Each row is followed by its class.
[-16  23 -25 -13 -13  13  29  62  39  39  74  -5  -1 -48 -47  52 -50  -3
   1  12 -20  25 -39 -16   1  14  20 -52 -29 -20  16  -9  35  -5   5] | mubu
[ -13  -25  -25    1   17  -16   -6  -16  -13  -21   29  -17  -32   29
   18  -14  -11    5    7  -37 -111    8   62  -70   26  -33   35   10
   30  -31  -11    4   -7   14  -10] | kiguz
[  9 -12  15 -28 -27 -63 -24   2 -34  -2 -13  25 -38  34  43 -10   3 -34
  34  25 -51  20  31 -13 -14   6  -1 -18  50  -8  51  -7  23 -10  46] | Nem
[ -3 -25 -18   8  -8  11   0 -11  16 -10 -24  -5   4  38  13 -32 -25   2
  39  12   9 -13  41  13  58  20 -33 -17  72   5   5  28 -55  -6  43] | fimev
[-30  51 -27  10  30  24  18   9  -4 -52 -16  21   4  25  22 -43   9 -20
  28 -13 -31  -2 -27  27  16  12 -17 -23  21  10   8  -1 -24 -15 -13] | fimev
[-28 -13   2  -8 -16   7 -15 -17  25   1  -6 -17   9  20  10  -8 -20  -5
   2 -11 -58   8  -1   9 -33  64   4   4   6  29 -27  11 -30 -22  -8] | Palo
[-15  -9  -1   7  -4   0  22   2 -37 -44   2  14 -22 -13   8  18 -12  -1
 -44 -22 -44  17   4  -6  27 -10 -38 -33  41 -31 -11  24 -44 -17 -16] | mik
[  7  22 -23  27  18  50  29 -26  -2 -34  -6  12  10 -11  37 -62  12 -10
 -10 -17   6   7   4 -14  -2 -11 -23  10   8   7 -14  -6  -4  17  31] | miv
[-16  20 -17 -11  26  41   1  31 -19 -37  28   3  21 -32  66  38 -15 -21
 -20 -30 -64   5   8 -63   0  27  -7 -14 -44 -16   2   7 -46 -23  15] | Palo
[  3  21 -21  53  -1  29  12   0  10  10  49 -20  26 -19   3 -36  17   7
  11   3 -41  13  -8   2 -37   4   3  11 -26 -20  12   3 -12  20 -24] | sator
[ 23  -7 -18 -14  -5 -41 -33 -33 -43   1  28  46 -33  22   5   6  24  -8
 -39  84 -20  20  19  27 -11 -33  34   4 -22 -33  66 -43  -5  19  15] | govu
[-17 -34 -41   6  -5  21   6 -15   1   4  24 -54 -17  29  19  39   0 -15
  -4 -13 -32 -30 -13   7   4 -17  43  20  47   1  18 -21 -24   1  -7] | govu
[-53  14 -27  21  56  50  18  24  16 -25  61 -21   8 -35   3  45   3   4
  21  -9 -50  -3   1 -82  20   1   1   8 -15 -14  17  12  54 -61  44] | sipa
[-36   7   5  23 -22   2 -26   4   7  30 -14   7  13  28  28  20  20  11
  17  24 -26 -28  12  32  24 -37   9  36  22   9 -15 -10   1 -10  13] | sipa
[ -1  47  -7  -8 -46 -10  -9  31   6 -22  -7  22   0 -10   4  56  25  -8
  42 -35   3 -26   2 -33  33 -67 -20   1  -3  37  19  -2  66  10  -2] | sipa
[  0 -15  14  39  52  23   4  16 -21  36   1 -39  23  23  60   0  15 -21
   1   6 -55 -14 -18  35  -1  46  54   2   5 -27   7   0 -26   5  38] | kiguz
[ -9   3   6 -25   6 -30  12 -31 -12  -8 -14  35 -25  33   5  32 -21 -15
 -15  -1  41 -14   1  55  18 -27  -1  12 -36  -5 -10 -48 -16  26   0] | muko
[ -5  58  27  12 -57  31  14 -21   5  11 -29  26  26   1 -34 -33 -17  -6
 -58  16  44 -29 -40  40  13  56   7  -8  13  36 -22   8  27   4 -15] | kiguz
[-26   8 -27  -9   9 -18   4  33 -17 -18  31  16 -22 -10 -12 -43 -14   9
   6  14 -60  33  15   0  -5  11 -23 -28  26   1  16  18   4 -25  29] | govu
[-40  32  33   6   3   2 -12  11  22 -19  41  16 -15 -42 -10  39 -24   8
 -50 -33  20  32 -22  16   8   6  23   0  25 -50 -16 -17   5 -49  21] | sator
[-44  44 -52  -5   4  -3   1  10 -16 -36  15  30 -22   7  -8 -58 -34  -3
 -16 -20 -27  21 -19  55 -14  34 -14  11 -44 -19  15 -19 -17   4  -8] | mik
[-26 -16  -8 -28 -16  10  11  -1  18   5 -15  -4   7  15  42  19 -47 -23
 -20 -55 -32 -11   8 -29 -13  52 -20  20 -33   7  -6   6 -26  21  -4] | govu
[ -5 -10   6  31 -11  10 -13  42  19  -2 -16 -10  11 -32  14  11  21  12
  25  -8 -27   5  14  25  28 -41   0  -6  74 -40 -11  26  -9  23  49] | Gez
[ 40  -6 -27  11 -42  -6 -20 -25 -30  19 -51 -34  28  -4 -24 -37  -2   5
  48 -48  -6  -8  12 -17  40  -7 -23   8  -3  65  34  34   0  38 -11] | muko
[ 10 -22 -25 -19  15  -2  -9 -25  42 -29 -28  14 -11  45  11  38 -19 -29
  10  18  25 -35  20 -21  19  26  -7  -4  20 -13  50   5  -6  27  31] | govu
[ 27  -8  12 -16 -25  33 -16   8  10  -8  38 -16  26 -23  29 -27  16 -20
  27 -10  18  11 -23  -2  12  11  43 -21   2  41 -21 -16 -36   0  15] | fimev
[-29  10  22 -34  -1  -7 -11  32   1 -21  25  14   9  11  38 -43 -19   5
   2 -35 -25  -9  21 -36  -5  11   0  35  -8   1 -58  -9 -38 -16 -14] | muko
[-39  20   0  -4  -1  -2  15   1  65 -32  45  -6  -8  33 -26  62  15  10
   8 -23 -50 -15 -28  21 -27  26  17  27 -28 -16 -11 -12  23 -21 -35] | sipa
[-28 -57  -7  17  24  31   1 -35   5  10 -24 -22  -8 -30   8  54  18  -4
  20  15 -68  51  -3  -4  15 -13 -17 -13  15  -2  21   9  38 -10  81] | sipa
[-40  12  11   3  29  12 -42  15   1   0 -67  36  -4 -22  31   4 -23  -2
  -8  -2  23   5 -17   2  16 -43  -5  18 -24 -49  13 -10   3  32 -19] | fimev
[-14  48 -22  -2  33  14 -39 -27  -2 -20   8  35   4   1  34  24  -1 -27
  -6  14   0  -5   1 -60 -21  -9  25  -9 -18  27  19 -20  -9 -31 -50] | sator
[-48  26   6  58  -2  -2   8 -19   6   7 -47  24   0 -13 -33 -71  -1 -21
  -7  10 -42  23 -65  25 -39 -12 -23  11  13 -15  26  -4  78  29 -27] | mik
[ 34  17  15  -2 -36   7  36   8 -71   1  45  33  -3 -27  27 -14   8  -9
 -35  35 -18  -6  46 -25  26  -2  -9 -22 -18 -34  16   0 -19  12  20] | Vodog
[ -6 -27   0  41 -13  43 -21 -27  28 -41  44 -25  -2 -44  31  56   0 -20
  43 -17 -15 -24  15 -54  31 -60  16 -19  52  21  -9 -11 -25 -22  21] | miv
[-10 -17   6  20  11 -14 -20 -18 -27  57 -55  11  -3  -7  30 -34 -31 -15
 -13  13   3  27 -30  52 -20 -30  12  -3 -29 -19   6 -33 -29  43  -4] | Nem
[ 12  40 -34  16  15  15  32  21   3 -16 -27  21   9  35   7 -53  26 -12
   9   6 -64 -17 -11 -28  41  -5  -1 -25  51 -32  28  24   3  51   8] | sipa
[-13 -19 -39  -9  -9  11   5   3   0  35 -11 -55  -1   8 -50  -9   2  40
  23 -26  -9  15  -3  12  30 -12   3  37  -5   0  -5   5  28  -1  -4] | mubu
[ 32  -1  32 -11 -12 -20 -19   9  36 -35  27  32  17  23  35  15  13 -23
 -13  10  15  -7  12 -20  -5  11   4  -8  38   0   2  -8 -30 -21  34] | govu
[ 23 -39 -28 -12  -2  16   0 -32 -11  19 -10 -49  -3  17 -14  16  -3  20
  35   0  59 -26  33  49   8  39  -2  26 -36  30  12   4 -20  -4  15] | Vodog
[ 15  26  -2   6 -30  -2 -49   0 -14 -10 -20  24  21 -39 -17 -50  28  -1
  30  18 -25  12 -23 -34  16 -48 -10  -5  -7  -4  50  -7  10  25 -12] | miv
[ -3  59 -31 -12   3   1 -11  -5  11 -59 -18  38   1  23   0  60  47   0
 -44 -16   9 -24 -11 -11  38 -84  14  19  16 -13  21 -16  26   4 -45] | govu
[  2  12  54  13   2 -22  26  30  18  -3  -7  45 -16   4 -10 -62 -23  19
 -28  -6  80 -11 -11  51  10 -23 -21   9  11 -46 -59 -21 -20  35  28] | sipa
[-38  -7  26  21  49 -26  -7  19  21  23 -59  -2  24  32  13  60 -16 -13
  37  -8 -29 -46  -8 -47  10 -22 -35  21   4 -26  29  21  22  -2 -40] | muko
[-17  48  -1   4 -41 -33 -16  10 -45  20 -20  23 -13   2  -6  44 -34 -21
 -37 -23 -62 -23 -24  15  -2  38  19   0 -10 -47  69   2 -21  17 -45] | Gez
[ 16  23 -19  16 -28   0   2 -12 -38 -15   3   3 -21   3  22  40   0  -7
 -33  -5   4 -20  14 -12  29 -37  15  -1  35 -28  41   0   3  -3  -6] | Nem
[-20   4  26 -36  33 -21 -37  25 -34  -9 -32  28 -11 -16  15  -7  15  17
  -2  22  40   3  22 -13   7 -25  -8  29 -42 -19 -11  -4  40  -8  25] | Palo
[-41  34  -7 -19 -38   5  -3  41 -44 -20  15  11  -6 -27 -12 -18  -5 -11
  23  18   1 -28 -16 -26  16 -24 -31  -1  46   4  20 -17  -2 -39  13] | Gez
[-25  24 -46  -9  -9  57 -28   0  -3 -24 -12  -2 -12  -7  14   4 -17  21
 -44  18  -9 -19   4 -19 -37   9   9  27  -3   7 -11   9  -4   2 -57] | kiguz
[ 14   9 -25 -45 -16  11   0  22 -17   1 -47   8  -3 -30 -15 -84   5  -1
  10 -11 -12  44 -26 -22 -18 -21 -26   4  -2 -21  28 -15  20  49   0] | Vodog
[  2   6  48 -51  13 -47 -28  -5  -9   9 -12  41   1   6  43   4   2 -45
  11 -24 -24  24   9 -43 -41  55  30   4 -43  23  -1 -15  28  -8  23] | Gez
[ -3 -10  25   4 -66  12 -12  17 -42  43   8   8  37 -32  28  30 -16  21
 -51  39 -17   1  41  -1  32   1 -37  -6   2   0 -19  27 -53 -27  29] | Palo
[ -1  15 -20   5  -7   8   4  44  -8 -11  15  18  -2 -21  24  48 -16  -6
  -3  19 -22  -2   3  43 -12  12 -20 -44  16 -20  12  11 -67   1  14] | Gez
[ 11 -17 -37 -12  44  13  23 -15  27   3  19  15  14  -1   2   6 -31 -14
 -11  21 -25  37  -7 -14   5 -13  -2 -45 -15 -10   1 -18 -53  27  15] | muko
[-51  17  15  20  39  10  44 -12  83 -40  33  39  20  22  38  51   0 -44
  36   2 -41  -6   0 -45 -15 -21 -48   2 -12 -24   0 -33  37 -23  37] | miv
[  9   9 -16  27   6  26  44 -19  22   2  -7 -16  -4   5 -11 -29  -7   9
  14 -30  82 -52  12   9  32 -31   1  16   2  19 -37   6  23  50 -12] | miv
[  1  27   0  25 -18  31   8  18  44 -16  52  29  23 -19  45  63  -6 -29
   1  24 -59   8  21 -38   3  31   5 -35  -1 -24  40  27  20  -1  25] | fimev
[-21  -5  14  21  51 -12 -26   1  -6  -9  -3   3 -19   6  -9  42  32  15
   5  49   6 -20  -7  54 -19 -10  33   0  19 -23  -6   1 -12 -28 -20] | Gez
[-10 -45  46 -54  70   4 -14 -36  21 -47 -92  39  -8  42  66  28   7 -44
   8  16   6  -3  12 -29  15  49 -14  -4  19 -23 -14   2 -12  15  56] | muko
[-41  10 -21  14 -12   7  -4  -7 -23   1 -15  27 -11   8  13 -38 -19  18
 -11  -5 -79   3  26  22  34  -3 -12  18 -31 -39 -11   3 -42  36   5] | sipa
[ -2   8 -32  33  17   8 -17 -27 -44  17 -25   4  15 -41 -11 -10 -47  -9
  14 -26   9  11   3  25  41  14 -12 -34 -34  30  25   5 -62  -3  34] | Gez
[ 10  12 -38  19  13  34 -14  23 -17   5  17 -10  -2 -27  21 -28  -9  -3
  32  29  44 -28  -5   8  17 -25  12 -22  21  17  20  -9 -28   7  24] | miv
[ 14  11  13  -6 -18   8  33  10  46  22  19   4  28  -5  16  -7 -12 -23
  -2 -43 -39  18  24 -63  33   6  24 -24  54   2 -22  13  28   3  35] | Vodog
[-23  19  14 -38 -61 -11 -10  29   8   9  18  10  23   6  13 -31 -27 -30
  47  -4 -30 -23  -2 -23  52  34  12 -35  10  20 -10   0 -26  -3  19] | Nem
[ -6   0   8  17  28   8 -22 -32 -76  10 -47   7  -2 -16 -33 -85  -9  11
   0  54 -17 -11   5 -29   1  55 -21  -6 -11  -3  44  32 -16 -27 -31] | Vodog
[  6  21 -21  68  39  16 -16   3  16 -23  26 -30   5 -34 -20  26  11   6
  31 -37  20 -28 -25  16 -12 -43  43   3  -3   7   4  -4 -12  -1 -35] | Gez
[-33  33   8  18   7  -5  12 -18  63  -3 -11  13  12  55   4  31   5   5
 -24 -21  -1 -22  13   8  25  -2  14  40  41 -56 -11   2  17   1 -14] | sator
[-40  13 -13 -21 -31  21  -8  -7 -30  33 -13 -10  -2   6 -16   0   2  -8
 -43  40 -95  18 -63  43 -15  33  43 -21  26   4  10 -15  -7  -6 -39] | kiguz
[ -2  12  11   1 -11  32  -6 -13  49 -37  58  24  26 -13  15  48   8  -5
 -26  12 -33  24   7 -17  31  14  28 -28   9 -18  -9   5 -30 -33  12] | fimev
[ 19  23 -25  22 -10   2  -6 -20  -9 -23 -21  27 -10  20   7 -35   2   3
 -14  -2 -55  34  18  11   3  11 -10   2  17 -23  18   4 -12  10  15] | mubu
[-16  22 -30 -26  13  -1 -20  -1   3 -16 -42  34 -24   8   2 -50  23 -14
   4  24  35   3 -24  30 -12 -53  24  21  -9   8  12 -38  58  56   5] | govu
[ 10   4  30  25  32   6  30   1  -8 -35   3  18  17 -26  -3  -6 -13  -1
 -18 -10  29  -6  -1 -34   7 -12 -55 -15 -35 -24 -16   7 -26  -3   4] | Palo
[ 12 -18   1   4   1  10   4 -25 -37 -10  -1 -32   7  30  22 -36  36  -7
  -8   8 -35 -13  -6 -35  17  -4  27  20  43 -29  15  -4 -26 -12  -8] | Nem
[-22  45   3   7 -11 -22 -12   8  36  -9  46  43   1  -9  -7  23 -67 -26
  -4 -24 -16 -20  12 -21  14  52  25 -56 -17  54  -9  19 -14 -26 -20] | govu
[  3  -8 -16   1  -3  25   8   3  38  21  -6 -23  27  21 -18   0  -7  -4
  12   8 -18  16 -54  54   4  34   8 -20  14   0  -9 -19 -57  -6   6] | mubu
[-25   2  20  15  30  20 -12   0  17  -4   1  -7  12 -17  12  -6 -32  -2
 -17 -45 -12   2 -12 -18   5  19  25  21 -39 -27 -25 -10  -3   8   7] | kiguz
[  4  18 -10 -15 -38   6  21   7 -33  -4 -16  23 -32   4   6 -26 -13 -25
  21  29 -30  -4  12 -23 -30  60 -33 -12 -13  15  33  15  56  21  10] | mubu
[-18   7  24  23   2  32  14  -9   5  21 -22  -9  42   4 -39 -58  38  19
 -35  34   2  11 -68  14  21  -5  -7  31  45 -31  -1 -15   7 -26  31] | sipa
[ -4   1  -7 -30  60  35  53  46 -20  -4 -57   2 -12  12  51  -9 -10 -13
 -13 -25  38   7  -8 -32  17  -7 -37 -22  59   3 -48  10   4 -13  32] | mubu
[ 21  -3 -15 -38  14  -1  -6 -44 -15   9 -29  -4 -19  14   1  24  -9  -7
 -27 -16 114 -19   9 -50  28 -42  37  17   0  37  -5 -20  42  -7 -13] | Nem
